In the rows, zero is written as 128.
Each row is followed by its group and then its class within the group.
[113 115 178 131 130 124  62  51 131 120 115 124 121  90 143 125 148  78
 133 117 108 105 144 148 118 101 125 145 135] => bifig J
[109 112 142 139 123 117  69  79 128 122 123 149 112 104 114 131 153  58
 136 178 126  98 141 155 118  91 128 121 135] => bifig T
[107 107 159 136 124 137  71  82 123 139 130  70 107 100 147 127 116  39
 121 123  95  87 149 137 125  92 122 133 137] => Veb M
[113 134 107 146  98 125  62  95 143 125 131 129  92  98 120 106 127 110
 146 142 136 134 136 171 123  77 125 112 130] => Veb Q
[106 117 124 150 114 118  83 105 112 137 142 130 108 100 135 119 129  32
 139 131 119  90 149 154 126  83 138 122 128] => Veb M
[113 133 186 131 138 123  28  55 107 137 131 131 125 115 152 118 159  64
 141 138 110  87 168 136 121  97 124 118 119] => bifig A
[ 86 107 140 110 110 111  58 125 121 128 133 128 130 100 120 105 119  31
 114 135 128  86 147 151 137  83 116 124 131] => Veb K
[ 81 114 172 126 112 107  68 102 105 132 132 137 120 101 134 128 117  26
 128 125 124  86 145 152 132  76 126 123 139] => Veb M
[101 119 159 138 118 136  31 102  99 122 105 148 121  85 187  90 108  35
 134 140 116 103 152 131 130  93 120 140 130] => Lelu L
[109 115 185 132 131 113  37  44 114 141 131 121 122 105 154 105 171  42
 140 133 107  75 164 149 130  80 118 116 128] => bifig T
[123 125 155 137 110 122  34  50 121 128 122 130 128  99 149 103 164  54
 143 129 125  84 152 145 128  88 131 113 123] => bifig A
[ 86 111 154 132 126 101  57  92 104 148 145 139 131 110 158 110  93  20
 122 119 119  75 153 150 131  69 110 131 134] => Veb K
[102 141 181 133 125 131  67  93 108 143 129 156 133 103 168 113 103  60
 141  98 107  94 141 137 134  96 120 133 130] => Lelu V
[ 76 119 183 135  85 141  40 116  92 146 133 141 155 109 155 104 116   4
 123 127 132  68 137 143 136  80 133 147 132] => Lelu L
[130 126 134 134 117 125  65  76 132 111 124 130 105 107 132 111 124  85
 139 131 122 114 131 137 118 103 122 124 139] => Veb Q
[ 99 117 171 128  93 133  52 112 112 123 120 139 130 113 148  84 104  67
 132 123 110 108 143 135 150  85 107 137 133] => Lelu L
[111 112 155 135 120 139  73  66 116 132 146 131 113 109 134 114 117  50
 128 129  99  98 150 202 128  87 130 128 134] => Veb M
[106 131 153 105 125 107  52  49 124 126 120 128 121  96 129 110 147  68
 133 150 134  94 146 148 116  99 150 131 143] => bifig J
[113 129 152 132 121 125  73  78 119 109 126 132 126 114 138 122 152  74
 132 125 137  86 150 146 139 101 130 113 133] => bifig T
[ 99 119 193 132 123 112  51  55 128 144 125 118 137 118 149 122 157  65
 129 140 119 140 119 133 114 104 123 123 133] => bifig A
[104 106 134 142 117 127  88 110 124 136 124 134 108 108 136 115 124  58
 131 125 111  97 140 138 123  92 130 128 132] => Veb M
[ 94 129 133 154 109 123  41  65 130 140 131 137  91  92 125  97 115  30
 126 133 129 111 148 152 110  68 127 119 139] => Veb Q
[111 122 162 137 122 120  29  42 117 134 123 124 102 106 163 117 155  46
 138 137 120  87 154 144 118  75 115  98 129] => bifig T
[106 113 143 125 113 110  66  86 109 142 121 140 131 102 140 117 123  44
 130 131 125  91 134 169 136  84 124 134 130] => Veb K
[102 115 144 134 118 102  77  91 111 139 147 144 120  86 132 121 128  26
 133 128 112  89 154 139 115  72 136 128 135] => Veb K
[ 98 121 183 134 125 135  32  68 115 127 112 147 108  98 176 122 104  21
 131 150 113 101 147 143 115  71 129 141 130] => Lelu V
[108 131 171 143 132 128  42  54 115 154 127 133 110  96 158 114 144  31
 136 132 113  80 152 140 126  82 118 115 122] => Veb Q
[115 132 168 142 138 107  58  69 118 140 138 137 126 104 161 117 129  52
 134 142 111  96 147 134 128  86 123 129 125] => Veb K
[115 120 174 131 130 119  32  49 124 128 115 131 140  99 168 113 152  40
 136 124 108  84 153 151 115  81 117 122 128] => bifig J
[110 135 137 127 116  99  91 100 117 142 144 143 137 109 139 114 117  46
 122 124 128  98 144 140 130 100 132 125 129] => Veb K

Each row is followed by its group and then its class within the group.
[106 122 122 142 127 129 123 133 166 127 127 137 123 128 119 156 126 120
 114 127 127 164 123 107 146 121 131 126 143] => sova (52)
[129 139 113 125 131 127 134 120 118 130 131 121 130 112 136 117 126 129
 107 127 138 109 117 142 120 136 130 116 121] => Kasik (45)
[118 115 129 135 131 124 138 152 144 137 132 129 110 137 130 134 126 129
 140 129 126 143 119 124 125 118 125 136 136] => sova (44)
[122 146 107 131 115 126 128 101 143 129 132 123 127 145 122 143 123 126
 111 126 132 113 138 143 129 136 130 128 124] => Kasik (53)
[119 117 141 138 117 125 133 153 165 134 132 129 130 105 112 163 131 136
 132 131 120 150 120 126 138 117 127 131 130] => sova (44)
[123 120 132 138 135 125 129 139 140 134 132 127 119 162 129 128 127 132
 138 131 125 140 127 120 127 121 124 134 138] => sova (52)
[125 148 120 130 116 126 123 108 129 129 130 124 119 128 120 146 120 120
 114 129 138 122 141 132 126 133 127 125 130] => Kasik (45)
[128 153 115 129 117 121 120 104 136 131 132 122 120 109 111 153 129 130
 109 127 144 122 134 136 133 134 129 125 128] => Kasik (45)
[123 138 123 124 122 122 140 127 128 135 131 128 123  83 117 141 125 128
 107 128 141 121 115 139 126 131 128 127 121] => Kasik (45)
[116 117 135 135 123 128 127 151 153 134 130 135 120 112 116 156 125 126
 129 126 128 158 116 116 140 116 128 135 140] => sova (44)
[121 138 118 127 123 135 130 113 131 122 124 129 134 106 131 128 127 125
 112 126 131 115 125 133 128 138 130 111 124] => Kasik (53)
[125 144 114 130 125 123 127 103 138 126 127 126 125 121 118 138 129 131
 119 125 137 117 133 142 125 133 126 126 118] => Kasik (53)
[110 141 102 133 130 129 124 107 134 119 124 125 128 111 138 124 126 128
 118 127 137 112 128 135 125 138 131 117 138] => Kasik (53)
[128 139 111 127 127 125 129 107 121 126 126 130 127 122 124 126 129 123
 102 127 140 118 134 134 129 135 129 132 128] => Kasik (45)
[108 141 122 131 103 132 118 119 156 131 129 125 121  86 111 173 116 120
 101 125 132 139 136 126 151 129 134 119 137] => Kasik (45)
[113 127 120 135 137 125 129 137 143 131 133 128 116 129 133 133 125 127
 134 129 132 138 113 122 125 126 129 125 138] => sova (52)
[126 147 120 128 118 130 110 104 118 131 130 128 117 119 117 146 112 118
 117 127 136 139 129 125 139 127 131 130 139] => Kasik (45)
[122 117 136 134 131 123 136 156 153 132 128 130 139 127 123 145 130 138
 130 129 125 149 114 121 133 121 128 128 132] => sova (44)
[113 113 136 136 130 125 127 147 167 130 131 136 127 100 116 164 131 133
 134 128 125 167 113 117 144 113 128 132 139] => sova (44)
[117 127 131 136 133 127 118 138 156 127 128 133 113 100 122 152 122 128
 136 124 130 155 105 113 135 122 128 122 138] => sova (52)
[111 117 137 136 127 132 123 148 157 130 128 136 127 108 119 159 125 119
 125 130 125 167 121 104 153 114 131 126 141] => sova (52)
[115 135 122 128 109 132 121 111 138 127 127 132 120  93 114 160 121 123
 109 125 130 132 144 137 144 129 130 122 128] => Kasik (53)
[123 123 125 133 130 128 134 135 141 129 130 126 129 147 133 119 139 132
 129 130 123 123 122 126 121 136 126 129 130] => sova (52)
[116 147 117 133 112 128 127 105 147 124 124 126 137 107 113 152 127 124
 100 126 135 121 128 133 135 144 133 114 129] => Kasik (45)
[144 120 136 130 139 119 143 149 125 132 134 132 124 136 127 119 133 139
 144 131 128 131 107 123 110 122 124 141 122] => sova (44)
[129 127 130 136 126 122 145 144 140 131 131 126 115 135 124 140 123 131
 135 128 133 138 116 121 119 121 124 131 135] => sova (44)
[119 108 143 130 125 131 142 173 161 137 138 129 124 110 123 150 128 132
 134 133 121 155 102 121 138 113 128 136 137] => sova (44)
[125 146 112 124 128 124 118 105 113 127 128 125 117 119 122 124 122 128
 122 125 138 115 144 140 125 137 128 126 128] => Kasik (45)
[112 141 110 135 111 125 126  97 146 124 123 127 124 125 114 144 128 126
 113 127 129 118 147 142 132 139 128 121 122] => Kasik (53)
[109 135 115 129 112 128 120 115 150 128 130 126 130 116 115 153 123 124
 104 126 133 133 150 133 150 129 135 123 134] => Kasik (45)
[132 118 129 138 136 121 145 146 161 132 131 134 123 153 130 126 132 133
 146 133 125 142  90 117 111 122 125 140 123] => sova (44)
[121 144  99 124 131 131 129  96 135 128 129 123 125 150 147  99 131 132
 133 129 140 101 106 146 111 138 131 122 120] => Kasik (53)
[111 138 116 133 120 131 117 111 154 126 123 131 131  91 114 157 127 127
 114 129 130 138 121 128 141 132 127 117 124] => Kasik (53)
[127 139 110 130 124 124 135 113 112 131 132 123 117 127 130 124 125 127
 111 126 138 105 150 144 119 138 123 127 126] => Kasik (45)
[122 119 127 136 130 121 136 144 148 133 133 126 125 156 135 127 122 123
 136 129 127 136 109 119 127 124 131 132 137] => sova (52)
[110 133 121 138 107 130 126 116 154 125 121 130 126 123 116 157 130 128
 115 125 124 124 154 134 134 136 127 118 129] => Kasik (53)
[117 141 123 130 106 129 126 110 154 130 127 124 135 112 114 156 123 128
 112 127 130 124 128 138 135 133 130 121 126] => Kasik (53)
[124 138 105 133 127 128 138 111 115 125 128 127 111 147 132 115 127 122
 113 129 142 108 149 137 114 139 123 129 127] => Kasik (45)
[130 141 116 127 124 126 135 118 126 130 130 126 127 122 126 132 127 125
 112 127 138 117 123 134 124 134 131 128 123] => Kasik (45)
[114 121 125 136 125 134 124 128 159 127 128 135 113 114 124 149 123 118
 131 130 126 156 110 114 135 121 132 131 137] => sova (52)
[109 144 118 135 110 133 114 104 154 121 124 128 125 111 120 163 118 123
 113 125 131 129 141 128 143 133 132 115 134] => Kasik (53)
[122 126 128 133 136 121 134 150 147 133 132 123 129 131 127 134 126 140
 140 131 129 132 107 129 120 127 127 124 135] => sova (52)
[116 138 115 133 119 133 119 107 143 123 123 131 130 118 122 143 122 121
 107 127 133 130 144 128 144 133 129 121 130] => Kasik (53)

Each row is followed by its group and then its class within the group.
[129 122 133 125 132 112 104 125 122 123 134 132 133 139 125 129 126 125
 127 127 101 134 116 132 122 138 133 123 135] => P tidet
[137 107 134 132 132 131 112 115 119 120 144 123 138 135 132 127 141 121
 127 131 120 126 117 123 123 145 134 122 131] => P gazuv
[149 124 122 131 125 134 145 124 137 123 138 131 140 125 132 127 132 129
 122 127 130 130 129 129 129 104 130 108 134] => F dofef
[139 117 128 121 128 124 122 124 130 123 128 125 128 122 152 129 133 120
 129 117 130 128 128 132 127 127 131 125 137] => F liluv
[138 111 129 120 120 122 127 129 128 126 133 126 124 128 134 135 133 121
 125 125 138 135 128 131 132 103 134 121 142] => F liluv
[140 138 131 125 134 112 109 124 127 126 148 129 125 134 126 128 132 121
 125 124 106 135 121 131 125 134 129 128 134] => P tidet
[138 136 117 130 114 131 151 135 133 119 141 137 137 126 146 126 122 128
 120 128 127 133 132 123 121 115 123 126 130] => F dofef
[132 133 130 140 132 146 118 126 119 120 152 121 141 135 129 122 137 127
 134 121 113 129 125 128 120 149 123 132 127] => P gazuv
[139 137 121 128 119 129 150 119 129 115 131 126 134 128 130 123 128 128
 119 125 127 130 130 126 122 114 128 126 136] => F vigut
[150 116 125 118 116 143 160 128 133 117 135 128 136 115 137 130 132 120
 120 118 137 135 133 124 139 106 124 115 136] => F vigut
[159 130 124 125 125 126 136 132 105 115 157 127 125 119 134 122 135 121
 132 124 136 132 129 129 127 123 121 126 135] => F vigut
[142 131 135 133 136 135 122 112 126 115 144 131 142 125 109 122 132 115
 127 123  99 130 122 131 116 147 125 126 132] => P gazuv
[132 129 119 138 116 134 145 123 130 124 131 134 132 120 136 127 133 129
 131 126 126 128 133 124 121 116 130 128 140] => F dofef
[137 129 125 126 115 134 139 120 123 124 124 132 134 120 132 124 128 127
 124 119 117 129 135 128 122 107 126 124 141] => F dofef
[151 131 119 134 113 127 148 123 127 117 138 136 134 124 130 121 129 129
 126 130 117 129 134 122 126 104 125 120 138] => F dofef
[134 146 120 124 118 118 139 130 134 119 132 140 126 119 131 120 129 127
 125 121 131 131 144 122 134 114 112 134 135] => F vigut
[133 117 127 123 125 129 131 119 127 125 130 129 122 136 135 127 135 125
 124 127 130 132 140 130 131 117 124 125 133] => F vigut
[137 140 131 129 138 138 117 129 122 134 138 122 140 135 127 128 129 125
 130 118 111 126 122 132 118 140 132 132 134] => P Famog
[136 123 127 119 117 131 149 129 132 122 125 127 119 119 139 137 134 126
 130 122 142 131 129 132 133 133 135 130 137] => F vigut
[137 133 121 128 119 130 141 128 128 119 133 129 136 126 134 129 130 124
 123 114 135 138 132 117 123 124 125 132 140] => F dofef
[148 143 124 127 123 129 140 132 130 120 138 127 138 124 136 125 129 120
 130 116 123 134 135 120 118 129 127 129 140] => F liluv
[146 122 133 125 135 121 105 129 128 128 153 127 143 132 126 125 131 116
 123 122 115 131 121 132 118 126 133 117 139] => P tidet
[128 125 137 126 133 143 125 111 125 129 135 124 135 128 124 125 139 119
 133 131 104 124 122 132 121 135 123 123 127] => P gazuv
